Here is a tiny trained network, its code and every weight. The questions are about switching its units off for an input and a target symbol, where a switched-off unit gives its printed mean instead of its output.

import numpy as np


def w(rows, s, z=0):
    codes = np.array(rows[::2]) - 128.0
    scale = np.full(codes.shape[1], s)
    scale[-1] = z or s
    return codes * scale


def norm(h):
    return h / np.sqrt((h * h).mean(-1, keepdims=True) + 1e-5)


def f(y):
    return y / 2 * (1 + np.tanh(0.7978845608 * (y + 0.044715 * y**3)))


def softmax(a):
    e = np.exp(a - a.max(-1, keepdims=True))
    return e / e.sum(-1, keepdims=True)


def log_softmax(a):
    a = a - a.max(-1, keepdims=True)
    return a - np.log(np.exp(a).sum(-1, keepdims=True))


def net(x, mask):
    ids = ['ζηλπτψ'.index(c) for c in x.split()]
    T = len(ids)
    res = E[ids] + P[:T]
    u = 0
    for l in range(2):
        r = norm(res)
        for j in range(2):
            rows = slice(2 * j, 2 * j + 2)
            q, k, v = (r @ M[l][rows].T for M in (Q, K, V))
            z = softmax(np.where(np.tri(T) > 0, q @ k.T / 2**0.5, -1e9)) @ v
            o = O[l][rows]
            res = res + np.where(mask[u + j], z, o[:, -1]) @ o[:, :-1]
        u += 2
        y = f(norm(res) @ A[l][:, :-1].T + A[l][:, -1])
        res = res + np.where(mask[u : u + 4], y, B[l][:, -1]) @ B[l][:, :-1]
        u += 4
    return log_softmax(norm(res)[-1] @ U[:, :-1].T + U[:, -1])


Q, K, V, O, A, B = {}, {}, {}, {}, {}, {}
E = w([
[228,126,192,172,37],'ζ',
[150,72,126,255,136],'η',
[48,162,247,133,81],'λ',
[139,79,58,157,94],'π',
[106,72,105,183,58],'τ',
[166,97,122,117,4],'ψ',
],0.0062)
P = w([
[80,167,101,192,2],'0',
[181,62,230,83,69],'1',
[149,13,149,77,75],'2',
[142,90,141,69,141],'3',
[238,158,186,45,126],'4',
[132,87,111,45,108],'5',
[167,141,105,75,140],'6',
[174,119,156,87,156],'7',
[159,138,115,39,124],'8',
[221,224,172,70,78],'9',
],0.0033)
Q[0] = w([
[55,190,127,137,118],'L0H1',
[134,85,147,137,100],'L0H1',
[120,2,108,225,75],'L0H2',
[179,166,239,68,129],'L0H2',
],0.0096)
K[0] = w([
[103,178,111,160,125],'L0H1',
[141,152,123,108,154],'L0H1',
[173,9,109,152,124],'L0H2',
[213,214,168,129,45],'L0H2',
],0.014)
V[0] = w([
[92,220,83,141,135],'L0H1',
[124,2,251,102,91],'L0H1',
[97,249,79,157,159],'L0H2',
[93,241,94,140,156],'L0H2',
],0.0051)
O[0] = w([
[120,86,138,132,124,58],'L0H1',
[145,255,90,135,136,255],'L0H1',
[116,61,139,147,121,21],'L0H2',
[114,87,127,147,120,24],'L0H2',
],0.006,0.0062)
A[0] = w([
[192,82,129,24,142,156],'L0N1',
[136,138,249,27,210,103],'L0N2',
[179,138,83,46,207,36],'L0N3',
[128,1,37,64,172,10],'L0N4',
],0.0076,0.0012)
B[0] = w([
[128,187,102,157,138,78],'L0N1',
[43,225,108,131,194,254],'L0N2',
[137,165,185,189,56,236],'L0N3',
[150,60,1,139,100,68],'L0N4',
],0.0074,0.00094)
Q[1] = w([
[87,174,201,153,137],'L1H1',
[235,180,41,147,94],'L1H1',
[122,157,84,188,109],'L1H2',
[2,133,186,115,162],'L1H2',
],0.024)
K[1] = w([
[46,202,169,106,132],'L1H1',
[98,16,136,208,1],'L1H1',
[101,105,159,129,144],'L1H2',
[124,222,139,63,220],'L1H2',
],0.019)
V[1] = w([
[231,80,53,109,105],'L1H1',
[105,117,109,243,170],'L1H1',
[56,129,80,61,85],'L1H2',
[145,173,249,137,135],'L1H2',
],0.018)
O[1] = w([
[177,126,22,153,115,3],'L1H1',
[130,144,93,51,248,151],'L1H1',
[89,64,118,99,59,206],'L1H2',
[86,206,164,174,144,221],'L1H2',
],0.012,0.0054)
A[1] = w([
[83,112,105,2,110,9],'L1N1',
[126,197,203,196,125,206],'L1N2',
[97,93,124,176,58,52],'L1N3',
[10,138,246,165,145,44],'L1N4',
],0.018,0.0012)
B[1] = w([
[113,98,185,203,154,151],'L1N1',
[49,108,61,143,124,227],'L1N2',
[184,195,181,112,162,151],'L1N3',
[103,102,171,8,59,250],'L1N4',
],0.018,0.019)
U = w([
[147,177,132,79,253,137],'ζ',
[226,206,182,146,54,151],'η',
[208,19,59,94,110,53],'λ',
[55,108,175,24,73,254],'π',
[53,187,53,214,102,38],'τ',
[117,57,224,224,158,83],'ψ',
],0.0063,0.00065)

Each question gives the input, a string of symbols that net reads in full, and the target symbol t.
The units are the heads (2 rows each of Q, K, V and O) and the neurons (one row each of A and B). Each row of codes is followed by its name. A weight is (code - 128) times the scale printed after its matrix; where a second scale follows, it is the last column's (O, A, B and U).
mask holds one flag per unit, layer by layer, with each layer's heads first. A switched-off unit (its flag False) gives its mean, the last column of its rows in O or B, instead of its output. The means were averaged over made-up inputs and are rounded, as every weight is.
A unit's drop is (log p(t) with every unit on - log p(t) with that unit switched off) / (log p(t) with every unit on - log p(t) with every unit switched off).
The circuit of an input: a set's keep is (log p(t) with only the set's units on - log p(t) with every unit switched off) / (log p(t) with every unit on - log p(t) with every unit switched off). Starting from all 12 units, units are removed one at a time, each time the one whose removal leaves the highest keep (on an exact tie, the one counted first), for as long as the keep stays at least 0.8.
units of the circuit, in order: the units of the circuit, biggest drop first
unit that matters most: the unit with the biggest drop
top k neurons in layer l: the k neurons of layer l with the biggest drops, biggest first
which heads matter: for each layer, one digit per head in row order, 1 if its drop is at least 0.15 and else 0, layers parted by /
drop of u: that unit's drop, to one decimal
input ζ τ τ, target τ: units of the circuit, in order => [L1H1 L1N4]
input τ λ τ, target ψ: which heads matter => 00 / 00
input η π λ λ η ψ, target ζ: units of the circuit, in order => [L1H1 L1N4]
input τ ψ ζ ψ τ π ζ η, target ψ: unit that matters most => L1H2
input τ λ ψ π ψ ψ π π, target ψ: which heads matter => 00 / 01
input ψ τ τ τ, target η: which heads matter => 00 / 10
input ζ η λ τ λ ζ τ, target τ: units of the circuit, in order => [L1H1 L1N4 L0N2]
input ζ π ψ η ψ λ τ ζ η, target τ: units of the circuit, in order => [L1H1 L1N4]
input ζ π λ ζ ζ ζ λ η, target τ: units of the circuit, in order => [L1H1 L1N4 L0N2]
input ψ ψ ζ λ η η τ λ η, target η: top 2 neurons in layer 1 => [L1N3 L1N4]
input π π η ψ, target λ: units of the circuit, in order => [L1H1 L1H2 L0H1 L1N4]
input ψ ψ η ζ η ψ π ζ, target η: top 2 neurons in layer 1 => [L1N3 L1N4]
input τ ζ ψ τ η π ζ π τ ζ, target ψ: top 2 neurons in layer 1 => [L1N1 L1N4]
input τ ζ η ζ ζ λ η λ ψ τ, target ψ: unit that matters most => L1N1
input π λ η ζ λ τ η, target λ: which heads matter => 00 / 11
input ζ λ ζ, target τ: drop of L1H2 => 0.4
input ψ τ τ λ τ, target η: drop of L1H1 => 0.6
input τ ψ ψ, target ψ: drop of L1N1 => 1.1
